Below are the code and all the weights of a small trained network. Each question names an input and a class and asks about switching units off, where a switched-off unit gives its printed mean instead of its output.

import numpy as np


def w(rows, s, z=0):
    codes = np.array(rows[::2]) - 128.0
    scale = np.full(codes.shape[1], s)
    scale[-1] = z or s
    return codes * scale


def norm(h):
    return h / np.sqrt((h * h).mean(-1, keepdims=True) + 1e-5)


def f(y):
    return np.maximum(y, 0)


def log_softmax(a):
    a = a - a.max(-1, keepdims=True)
    return a - np.log(np.exp(a).sum(-1, keepdims=True))


def net(x, mask):
    res = np.array(x, float).reshape(1, 2) / 4 @ E
    u = 0
    for l in range(4):
        y = f(norm(res) @ A[l][:, :-1].T + A[l][:, -1])
        res = res + np.where(mask[u : u + 11], y, B[l][:, -1]) @ B[l][:, :-1]
        u += 11
    return log_softmax(norm(res)[-1] @ U[:, :-1].T + U[:, -1])


A, B = {}, {}
E = w([
[79,83,36],'x0',
[142,251,73],'x1',
],0.013)
A[0] = w([
[172,128,98,136],'L0N0',
[137,108,177,114],'L0N1',
[121,77,89,100],'L0N2',
[103,84,125,92],'L0N3',
[152,86,89,4],'L0N4',
[97,120,79,91],'L0N5',
[184,167,102,59],'L0N6',
[105,140,116,25],'L0N7',
[69,156,79,108],'L0N8',
[8,153,131,69],'L0N9',
[179,167,133,110],'L0N10',
],0.018,0.028)
B[0] = w([
[146,121,127,219],'L0N0',
[177,134,104,244],'L0N1',
[167,162,128,219],'L0N2',
[173,134,126,164],'L0N3',
[232,147,97,128],'L0N4',
[122,80,94,170],'L0N5',
[77,66,181,128],'L0N6',
[128,3,116,128],'L0N7',
[153,111,166,255],'L0N8',
[130,182,141,128],'L0N9',
[136,91,141,220],'L0N10',
],0.021,0.0031)
A[1] = w([
[122,136,125,83],'L1N0',
[28,167,115,61],'L1N1',
[29,162,137,5],'L1N2',
[117,115,184,7],'L1N3',
[91,124,94,130],'L1N4',
[89,108,165,57],'L1N5',
[47,121,109,9],'L1N6',
[131,190,108,100],'L1N7',
[73,114,111,42],'L1N8',
[1,127,125,5],'L1N9',
[162,131,134,145],'L1N10',
],0.032,0.03)
B[1] = w([
[174,134,125,128],'L1N0',
[66,189,129,128],'L1N1',
[96,166,102,128],'L1N2',
[242,251,14,128],'L1N3',
[164,101,93,151],'L1N4',
[56,109,147,128],'L1N5',
[32,233,127,128],'L1N6',
[119,175,110,166],'L1N7',
[119,125,142,128],'L1N8',
[153,146,152,128],'L1N9',
[97,134,116,245],'L1N10',
],0.031,0.012)
A[2] = w([
[56,123,122,94],'L2N0',
[130,84,174,76],'L2N1',
[56,132,166,91],'L2N2',
[92,152,156,8],'L2N3',
[68,192,109,3],'L2N4',
[137,200,252,105],'L2N5',
[152,166,195,84],'L2N6',
[90,128,128,111],'L2N7',
[130,168,100,24],'L2N8',
[58,147,103,114],'L2N9',
[124,118,76,151],'L2N10',
],0.022,0.029)
B[2] = w([
[173,112,168,150],'L2N0',
[133,123,177,139],'L2N1',
[162,152,107,146],'L2N2',
[87,93,87,128],'L2N3',
[140,145,111,128],'L2N4',
[141,42,75,225],'L2N5',
[175,177,5,150],'L2N6',
[133,129,128,140],'L2N7',
[212,134,117,128],'L2N8',
[168,157,158,192],'L2N9',
[114,149,149,254],'L2N10',
],0.025,0.0093)
A[3] = w([
[22,61,192,93],'L3N0',
[78,58,228,108],'L3N1',
[199,58,53,113],'L3N2',
[3,135,137,108],'L3N3',
[158,167,219,98],'L3N4',
[90,28,204,113],'L3N5',
[27,129,93,87],'L3N6',
[68,184,130,108],'L3N7',
[104,62,166,115],'L3N8',
[117,71,185,111],'L3N9',
[75,148,168,3],'L3N10',
],0.021,0.029)
B[3] = w([
[182,149,71,175],'L3N0',
[180,224,109,189],'L3N1',
[58,60,137,255],'L3N2',
[92,64,92,143],'L3N3',
[140,74,182,166],'L3N4',
[175,195,110,204],'L3N5',
[86,88,107,135],'L3N6',
[173,128,97,155],'L3N7',
[148,181,130,174],'L3N8',
[136,167,82,168],'L3N9',
[255,4,15,128],'L3N10',
],0.03,0.012)
U = w([
[181,211,49,179],'0',
[79,19,67,187],'1',
[196,84,205,164],'2',
[14,198,176,4],'3',
[9,203,179,4],'4',
[24,190,170,4],'5',
[2,209,184,4],'6',
[28,188,168,4],'7',
],0.035,0.03)

Each question gives the input, the list of numbers given to net, and the class t.
The units are the neurons (one row each of A and B). Each row of codes is followed by its name. A weight is (code - 128) times the scale printed after its matrix; where a second scale follows, it is the last column's (A, B and U).
mask holds one flag per neuron, layer by layer. A switched-off neuron (its flag False) gives its mean, the last column of its row in B, instead of its output. The means were averaged over made-up inputs and are rounded, as every weight is.
A unit's drop is (log p(t) with every unit on - log p(t) with that unit switched off) / (log p(t) with every unit on - log p(t) with every unit switched off).
unit that matters most: the unit with the biggest drop
top k neurons: the k neurons with the biggest drops, biggest first
k most important neurons of layer l: the k neurons of layer l with the biggest drops, biggest first
drop when u is switched off: that unit's drop, to one decimal
input [8,-8], class 0: unit that matters most => L2N6
input [-8,-8], class 0: top 2 neurons => [L1N7 L0N2]
input [2,0], class 2: 2 most important neurons of layer 0 => [L0N2 L0N8]
input [6,-7], class 0: top 2 neurons => [L2N6 L2N5]
input [3,-2], class 2: top 2 neurons => [L0N3 L0N2]
input [-4,3], class 1: top 3 neurons => [L0N10 L2N5 L1N4]
input [4,-3], class 1: top 2 neurons => [L0N8 L0N10]
input [4,3], class 1: top 4 neurons => [L0N5 L0N2 L2N9 L1N7]
input [-3,1], class 2: top 2 neurons => [L1N10 L0N8]
input [0,-3], class 2: 2 most important neurons of layer 0 => [L0N10 L0N8]
input [-4,1], class 1: top 2 neurons => [L1N4 L2N5]
input [-4,-3], class 1: top 2 neurons => [L0N5 L1N4]
input [8,6], class 1: drop when L1N4 is switched off => 1.8
input [-6,-8], class 0: drop when L0N9 is switched off => 0.0
input [-2,-1], class 2: unit that matters most => L1N10
input [5,2], class 1: drop when L0N5 is switched off => 1.1
input [5,0], class 1: drop when L0N5 is switched off => 1.8
